Each row has a name. Each question is about the rows just above it.

[-255,  150, -403, -477, -197, -281, -350,   88] : G
[-587,   75,  207,  -35,  536, -234,  373, -508] : F
[ 518,  108,  108,  227, -209,   88, -154,  528] : M
[-273,  573,  357,  -88,  -80, -932,   41,  409] : V
V in full: => [-273,  573,  357,  -88,  -80, -932,   41,  409]
M in full: => [ 518,  108,  108,  227, -209,   88, -154,  528]
F in full: => [-587,   75,  207,  -35,  536, -234,  373, -508]

[-220,  260, -543,  328,   40,  232,   40,  208, -197,  304,  548, -787] = D
[-481,  -37,  120,  256,  -42,  336, -236,  468, -374,  242, -423, -555] = X
[-918,   17,  459,  371,   -5,  347, -498, -470, -144,  638,  155, -756] = W
W in full: => [-918,   17,  459,  371,   -5,  347, -498, -470, -144,  638,  155, -756]
X in full: => [-481,  -37,  120,  256,  -42,  336, -236,  468, -374,  242, -423, -555]
D in full: => [-220,  260, -543,  328,   40,  232,   40,  208, -197,  304,  548, -787]

